[[130 120 144 139 112 110 127]
 [154 141 112 129 138 151 132]
 [129 139 138 108 104 146 110]] => 130

[108 129 134 132 142 118 106] => 129

[144 114 158 135 135 137 146] => 137

[135 132 137 116 105] => 132

[[115 137 105 119 136 144 124]
 [130 122 131 130 122 124 129]
 [146 128 146 133 122 126 127]] => 128

[138 129 131 132 117 140 102] => 131

[[148 124 129 136 135 122 150]
 [111 127 117 126 138 109 110]
 [105 121 121 111 133 133 133]] => 126

[114  99 114 127 132 129 125] => 125

[[131 120 139 134 123 126 129]
 [124 146 105 110 131 127 125]
 [121 113 139 135 128 119 121]] => 126
---
[[125 107 105 142 139 119]
 [151 138 129 121 118 151]
 [126 110 115 114 137 138]] Answer: 105

[128 152 118 107] Answer: 118

[[130 131 137 133]
 [143 138 124 117]
 [149 143 132 132]] Answer: 137

[101 124 144 120 156 157] Answer: 144

[[158 119 101 116 133 123]
 [117 128 154 123 146 156]] Answer: 101

[103 122 125 132 136 121 152] Answer: 125

[[134 122 124 131 121]
 [119 134 114 100 124]] Answer: 124

[149 150 135 137 130 131] Answer: 135
---
134,129,137,151,130,105,150 out 130

104,113,125,126
107,116,139,112
129,125,107,152
out 107

124,120,155,128,130 out 130

146,100,122,125
104,121,109,115
112,145,141,150
out 104

148,131,132,120,152,141 out 152

156,144,133,138,127,129,119 out 127
---
array([157, 127, 121, 113, 121]) value 121
array([129, 133, 150, 121, 132, 113]) value 121
array([107, 104, 149, 134, 157, 136, 128]) value 157
array([139, 129, 150, 124, 119, 106]) value 124
array([114, 118, 143, 115,  99]) value 143
array([127, 143, 137, 101, 132, 127, 112]) value 132
array([125, 105, 156, 117]) value 105
---
[[126 128 135 127 138 124 144 143 150 140 115 136 124 142 114]
 [127 137 130 117 128 114 148 131 153 117 126 123 128 128 119]
 [126 141 134 123 135 120 147 139 153 133 118 132 120 144 114]
 [128 128 136 138 140 136 129 146 132 152 128 143 136 131 119]
 [129 135 135 141 139 139 123 128 125 152 114 143 140 126 122]
 [126 142 136 131 128 128 140 145 145 146 113 139 128 139 114]
 [127 140 136 135 140 128 135 146 128 150 112 142 132 135 128]] yields 126

[[133 142 121 126 137 128 132 113 124 107]
 [148 140 111 141 130 121 124 127 120 119]
 [121 127 147 104 117 140 123 126 141 127]
 [151 143 115 134 124 124 120 126 124 115]
 [120 109 134 133 120 127 126 146 131 155]] yields 121

[[124 135 136 124 115 124 143 130]
 [125  99 126 119 135 120 125 128]
 [126 118 125 124 121 122 110 129]
 [130 127 120 121 127 130 128 131]
 [132 130 128 121 121 131 115 133]
 [131 138 125 123 148 119 127 125]
 [130 128 133 121 126 125 135 130]
 [127 116 145 123 133 127 115 127]
 [120 140 139 114 122 132 125 129]] yields 126

[[145 136 145 129 115 129 133 126 113 130 105]
 [140 132 140 126 122 133 130 130 115 127 109]
 [124 122 126 122 137 139 123 136 125 121 128]
 [143 133 138 134 113 123 135 124 120 134 114]
 [136 135 143 120 128 137 127 132 113 123 107]] yields 124

[[154 155 153 154 153 153 153 154 154 154 155 155 153 154]
 [153 154 152 153 152 152 153 153 153 153 153 154 152 153]
 [118 119 121 118 120 119 119 121 119 120 119 119 119 119]
 [154 154 153 154 153 153 153 154 153 154 154 154 153 154]
 [120 120 120 120 119 120 121 119 120 121 119 119 121 119]] yields 118

[[129 121 126 127 121 130 135 124 132 122 125 118 119]
 [129 121 126 127 117 130 148 117 132 128 130 121 115]
 [129 121 126 127 122 130 131 126 132 122 125 118 120]
 [129 127 131 124 140 130 113 141 129 120 125 118 136]
 [129 121 126 127 122 130 131 126 132 122 125 118 120]
 [129 121 126 127 119 130 140 121 132 125 127 118 117]
 [129 121 126 127 117 130 149 117 132 128 130 121 115]
 [129 121 126 127 123 130 130 126 132 122 125 118 120]
 [129 126 131 124 138 130 114 140 130 120 124 118 134]] yields 129

[[152 153 151 152 151 151 152 152 152 152 152 153 151 152]
 [152 152 151 152 151 151 151 152 151 152 152 152 151 152]
 [135 136 135 135 136 135 135 136 135 135 136 136 135 136]
 [152 153 151 152 151 152 152 152 152 152 152 153 151 152]
 [152 153 151 152 151 151 151 152 152 152 152 152 151 152]
 [119 119 121 119 120 120 120 121 120 120 120 120 119 120]] yields 135

[[120 135 144 128 119 134 135 128 118 123 129 132]
 [126 132 144 128 123 113 131 122 118 121 130 129]
 [118 137 144 127 119 125 134 131 119 127 132 131]
 [125 132 144 129 120 132 132 122 117 122 130 130]
 [120 134 144 128 119 143 134 130 120 126 135 131]
 [119 136 144 128 120 117 134 129 119 124 127 132]
 [126 134 144 127 121 139 131 121 118 121 127 130]
 [123 133 144 127 119 130 131 122 118 122 128 131]
 [119 135 144 127 119 156 134 130 121 127 131 132]
 [119 135 144 128 119 118 133 130 120 126 132 131]
 [123 132 144 127 115 128 131 123 117 122 129 131]
 [126 132 144 126 123 148 133 126 117 122 133 128]] yields 118
---
[[135 131 129 123 118 121 129]
 [120 126 117 123 129 138 117]
 [127 133 115 120 126 135 114]
 [128 123 129 127 128 121 129]
 [132 111 140 120 121 118 141]
 [133 137 115 118 124 131 114]
 [149 111 147 108 117 106 146]
 [145 118 139 111 120 114 139]
 [111 131 118 138 117 131 119]] yields 135

[[110 154 118 123 128 122]
 [108 125 128 108 130 155]
 [110 154 115 121 130 122]
 [147 116 141 144 117 105]
 [146 113 150 146 107 113]
 [135 128 111 136 148 121]
 [127 123 111 121 151 135]
 [124 118 114 114 149 140]
 [127 122 111 121 151 135]] yields 110

[[102 118 104 118 115 113 131 130 124 117 129 127 137]
 [147 140 146 128 129 128 124 128 131 141 134 128 130]
 [128 125 129 134 132 133 132 122 132 128 128 132 127]
 [132 137 131 116 117 113 123 133 127 136 136 125 138]
 [130 129 124 126 135 138 119 145 114 118 113 118 113]
 [120 130 120 117 117 113 126 132 125 128 132 125 136]
 [127 136 127 114 114 109 124 133 126 134 137 124 140]
 [118 125 120 122 120 118 130 126 129 127 132 129 136]
 [126 129 120 123 132 135 118 148 111 115 112 116 114]
 [129 123 132 138 134 136 135 117 136 129 130 135 127]
 [140 129 137 139 144 149 125 132 124 124 116 126 112]] yields 102

[[127 141 137 127 121 141 130 127 141 133 142 127 130 137 129]
 [124 138 137 127 122 138 136 127 139 126 139 127 132 137 131]
 [112 140 120 140 120 140 138 140 141 123 143 140 146 120 146]
 [110 140 125 136 119 140 143 137 141 118 143 136 146 125 145]
 [143 120 150 118 143 121 138 118 120 124 118 118 115 149 115]
 [140 114 126 137 151 114 130 137 113 134 112 137 122 126 124]
 [111 147 131 131 112 147 141 131 148 121 150 131 143 131 143]
 [146 114 155 114 150 114 145 114 113 116 110 114 111 154 111]
 [134 128 123 139 137 128 121 139 128 143 127 139 127 123 128]
 [106 137 117 142 121 137 147 142 138 114 140 142 151 117 151]] yields 127

[[136 120 143 128 136 144 117 130 119 135 137 142 135]
 [131 125 151 135 144 151 121 130 118 144 132 129 143]
 [139 131 117 132 130 115 131 124 152 132 139 123 131]
 [140 145 127 144 134 126 141 144 128 138 138 117 135]
 [136 134 133 129 117 134 134 147 123 120 134 121 117]
 [113 138 126 135 128 126 138 126 130 130 111 110 129]
 [111 124 124 125 131 124 126 105 133 129 113 133 131]
 [123 137 112 128 117 112 140 130 137 119 121 111 118]
 [136 152 124 149 138 121 148 134 132 142 134 115 139]
 [133 130 118 135 138 116 128 119 145 138 133 125 139]
 [126 127 139 122 116 140 128 140 112 117 126 129 115]] yields 136
---
[140 127 103 125] 127

[[147 126 124 118 145 120]
 [127 132 142 124 145 119]
 [152 135 124 122 139 122]] 122

[115 138 148 113 102 106 129] 102

[[141 107 121 142]
 [139 126 143 127]
 [137 115 117 138]] 115

[105 103 112 148] 103

[127 138 149 106 126 145] 106

[[147 135 131 123 132 128]
 [158 140 128 127 142 127]
 [116 124 123 135 130 128]] 135

[120 134 113 152 120 155] 152

[[131 132 132 135 131]
 [154 113 152 133 113]
 [119 138 122 138 137]] 122

[[136 111 132 144 118 141 110]
 [154 134 141 148 132 123 112]] 132
---
[113 146 122 132 111 155] 122
[145 155 142 110  99 101] 142
[106 142 108 111 139 113] 108
[110 130 127 123 101 137] 127
[135 150 134 138 122 137] 134
[124 141 105 132 138 136] 105
[134 143 113 149 104 126] 113
---
135  157  131  128 -> 135, 128

139  126  157  143  140  113 -> 139, 113

129  138  108  107  116  133  128 -> 129, 128

126  107  107  136  129  151 -> 126, 151

143  152  126  138
147  124  102  131
119  126  127  152
-> 143, 152

144  142  137  122  125  114
104  142  126  116  142  113
135  147  129  124  131  133
-> 144, 133
---
[[141 132 128 123 132 107]
 [141 132 127 128 135 109]
 [140 133 129 128 130 106]] ⇒ 107

[[139 114 142 120 127 116]
 [142 118 137 121 130 116]
 [133 148 107 128 135 129]] ⇒ 116

[[155 118 157 145]
 [124 138 122 118]
 [152 118 131 127]] ⇒ 145

[[139 136 135 137 139 140 141]
 [151 143 141 139 145 141 136]
 [146 137 139 137 141 139 139]] ⇒ 141

[[118 109 133 118 134]
 [112 106 135 142 137]
 [131 113 118 104 143]] ⇒ 134

[[128 131 144 124 106 130 145]
 [127 156 141 150 128 135 134]
 [126 104 117 110 130 118 121]] ⇒ 145

[[114 118 135 137]
 [113 129 120 122]
 [133 150 125 109]] ⇒ 137

[[130 101 120 110 132 124]
 [128 119 123 124 132 158]
 [104 131 147 110 153 122]] ⇒ 124

[[133 119 131 128]
 [141 101 131 131]
 [125 133 126 123]] ⇒ 128
---
(149, 155, 111, 144, 115) value 111, 155
(157, 135, 143, 115, 115, 139, 112) value 115, 157
(127, 121, 131, 134, 153) value 131, 153
((121, 109, 123, 132, 134), (134, 123, 106, 140, 130), (125, 124, 118, 135, 128)) value 106, 140
(136, 157, 133, 112, 141, 123, 128) value 112, 157
(106, 116, 118, 138, 133) value 118, 138
((134, 123, 142, 127, 106, 135, 147), (127, 119, 129, 132, 118, 122, 124), (142, 139, 132, 149, 113, 138, 128)) value 132, 149
(132, 133, 134, 106, 133) value 134, 134
((148, 117, 126, 130, 118, 114, 120), (128, 158, 125, 119, 115, 134, 138), (125, 113, 119, 141, 134, 129, 121)) value 119, 158
